Here is a tiny trained network, its code and every weight. The questions are about switching its units off for an input and a target symbol, where a switched-off unit gives its printed mean instead of its output.

import numpy as np


def w(rows, s, z=0):
    codes = np.array(rows[::2]) - 128.0
    scale = np.full(codes.shape[1], s)
    scale[-1] = z or s
    return codes * scale


def f(y):
    return y / 2 * (1 + np.tanh(0.7978845608 * (y + 0.044715 * y**3)))


def softmax(a):
    e = np.exp(a - a.max(-1, keepdims=True))
    return e / e.sum(-1, keepdims=True)


def log_softmax(a):
    a = a - a.max(-1, keepdims=True)
    return a - np.log(np.exp(a).sum(-1, keepdims=True))


def net(x, mask):
    ids = ['αβεζθφ'.index(c) for c in x.split()]
    T = len(ids)
    res = E[ids] + P[:T]
    r = res
    for j in range(2):
        rows = slice(2 * j, 2 * j + 2)
        q, k, v = (r @ M[0][rows].T for M in (Q, K, V))
        z = softmax(np.where(np.tri(T) > 0, q @ k.T / 2**0.5, -1e9)) @ v
        o = O[0][rows]
        res = res + np.where(mask[j], z, o[:, -1]) @ o[:, :-1]
    y = f(res @ A[0][:, :-1].T + A[0][:, -1])
    res = res + np.where(mask[2:14], y, B[0][:, -1]) @ B[0][:, :-1]
    return log_softmax(res[-1] @ U[:, :-1].T + U[:, -1])


Q, K, V, O, A, B = {}, {}, {}, {}, {}, {}
E = w([
[129,129,138,150],'α',
[124,111,4,204],'β',
[132,189,133,145],'ε',
[134,174,146,99],'ζ',
[120,158,73,201],'θ',
[131,99,120,122],'φ',
],0.016)
P = w([
[124,79,82,90],'0',
[74,127,158,114],'1',
[145,168,144,251],'2',
[173,125,103,74],'3',
[60,136,147,110],'4',
[167,183,121,223],'5',
[200,153,93,56],'6',
[60,136,145,110],'7',
[184,186,122,221],'8',
],0.018)
Q[0] = w([
[161,173,93,173],'h0',
[18,19,175,97],'h0',
[101,97,94,91],'h1',
[73,161,248,86],'h1',
],0.012)
K[0] = w([
[184,139,71,72],'h0',
[4,120,157,160],'h0',
[128,146,88,115],'h1',
[7,138,139,117],'h1',
],0.014)
V[0] = w([
[184,1,76,84],'h0',
[114,149,149,40],'h0',
[184,89,101,147],'h1',
[180,156,166,133],'h1',
],0.011)
O[0] = w([
[126,198,6,102,253],'h0',
[18,116,133,151,244],'h0',
[118,127,62,150,122],'h1',
[184,183,62,78,128],'h1',
],0.011,0.0027)
A[0] = w([
[142,29,50,158,171],'n0',
[113,119,135,91,125],'n1',
[68,2,154,138,155],'n2',
[173,135,181,233,141],'n3',
[93,169,188,89,79],'n4',
[28,185,68,195,191],'n5',
[146,123,55,90,255],'n6',
[118,66,147,41,89],'n7',
[146,141,162,45,147],'n8',
[29,106,114,72,174],'n9',
[62,108,209,222,215],'n10',
[106,51,159,151,122],'n11',
],0.011,0.0086)
B[0] = w([
[120,194,182,145,171],'n0',
[150,159,42,150,132],'n1',
[211,12,149,129,169],'n2',
[130,163,203,213,165],'n3',
[175,158,108,132,152],'n4',
[131,64,132,52,251],'n5',
[142,123,179,130,226],'n6',
[114,90,48,45,138],'n7',
[198,206,85,59,145],'n8',
[179,161,162,192,169],'n9',
[60,204,62,119,213],'n10',
[144,59,95,169,151],'n11',
],0.011,0.018)
U = w([
[149,90,238,91,255],'α',
[190,178,42,129,112],'β',
[83,216,158,189,21],'ε',
[9,124,71,104,162],'ζ',
[187,120,187,235,74],'θ',
[116,41,23,71,75],'φ',
],0.012,0.0062)

Each question gives the input, a string of symbols that net reads in full, and the target symbol t.
The units are the heads (2 rows each of Q, K, V and O) and the neurons (one row each of A and B). Each row of codes is followed by its name. A weight is (code - 128) times the scale printed after its matrix; where a second scale follows, it is the last column's (O, A, B and U).
mask holds one flag per unit, heads first, then neurons. A switched-off unit (its flag False) gives its mean, the last column of its rows in O or B, instead of its output. The means were averaged over made-up inputs and are rounded, as every weight is.
A unit's drop is (log p(t) with every unit on - log p(t) with that unit switched off) / (log p(t) with every unit on - log p(t) with every unit switched off).
The circuit of an input: a set's keep is (log p(t) with only the set's units on - log p(t) with every unit switched off) / (log p(t) with every unit on - log p(t) with every unit switched off). Starting from the 12 units with the biggest drops (on a tie, the unit counted first), units are removed one at a time, each time the one whose removal leaves the highest keep (on an exact tie, the one counted first), for as long as the keep stays at least 0.8.
units of the circuit, in order: the units of the circuit, biggest drop first
unit that matters most: the unit with the biggest drop
k most important neurons: the k neurons with the biggest drops, biggest first
heads that matter: for each layer, one digit per head in row order, 1 if its drop is at least 0.15 and else 0, layers parted by /
input φ α φ θ ζ α θ ζ β, target θ: units of the circuit, in order : (n3)
input φ φ ζ, target φ: units of the circuit, in order : (h0 n5)
input ε β ζ ε ε ε ζ ε, target ε: units of the circuit, in order : (n10 n5 h0)
input θ α ζ ε ζ ζ φ φ, target φ: heads that matter : 10
input α ζ ζ ζ θ ζ θ α β, target θ: 3 most important neurons : (n10 n3 n0)
input φ ζ ε α ζ φ, target α: units of the circuit, in order : (n10 n5 h0 n1)
input ζ θ ζ, target ζ: units of the circuit, in order : (h0 n5 n2)
input ε ζ α, target ε: heads that matter : 00
input ε ε ε α β θ, target α: heads that matter : 10
input α β ζ θ, target α: heads that matter : 00
input β ζ α α ζ φ θ α, target θ: units of the circuit, in order : (h0 n5 n11)
input ζ β ζ α β α, target α: 2 most important neurons : (n10 n5)
input ε ζ φ α α α ζ ζ, target β: 2 most important neurons : (n10 n5)
input φ ε α ζ ζ θ β ζ α, target β: heads that matter : 11
input φ ε ζ ε α θ, target ε: heads that matter : 10
input α θ ζ β α ζ ε ζ β, target ε: unit that matters most : h0
input β ε φ φ ε, target ε: units of the circuit, in order : (n5 h0 n10)
input φ θ ζ α φ ε, target α: units of the circuit, in order : (n10 n5 h0)
input ε α ζ, target ε: heads that matter : 00
input α θ ε α φ φ β φ, target φ: 4 most important neurons : (n2 n10 n7 n6)
input α α β, target α: 4 most important neurons : (n5 n0 n10 n6)
input θ β β ε ζ ζ, target ε: unit that matters most : n3
input φ α α ε ζ α, target ε: units of the circuit, in order : (h0 n10)
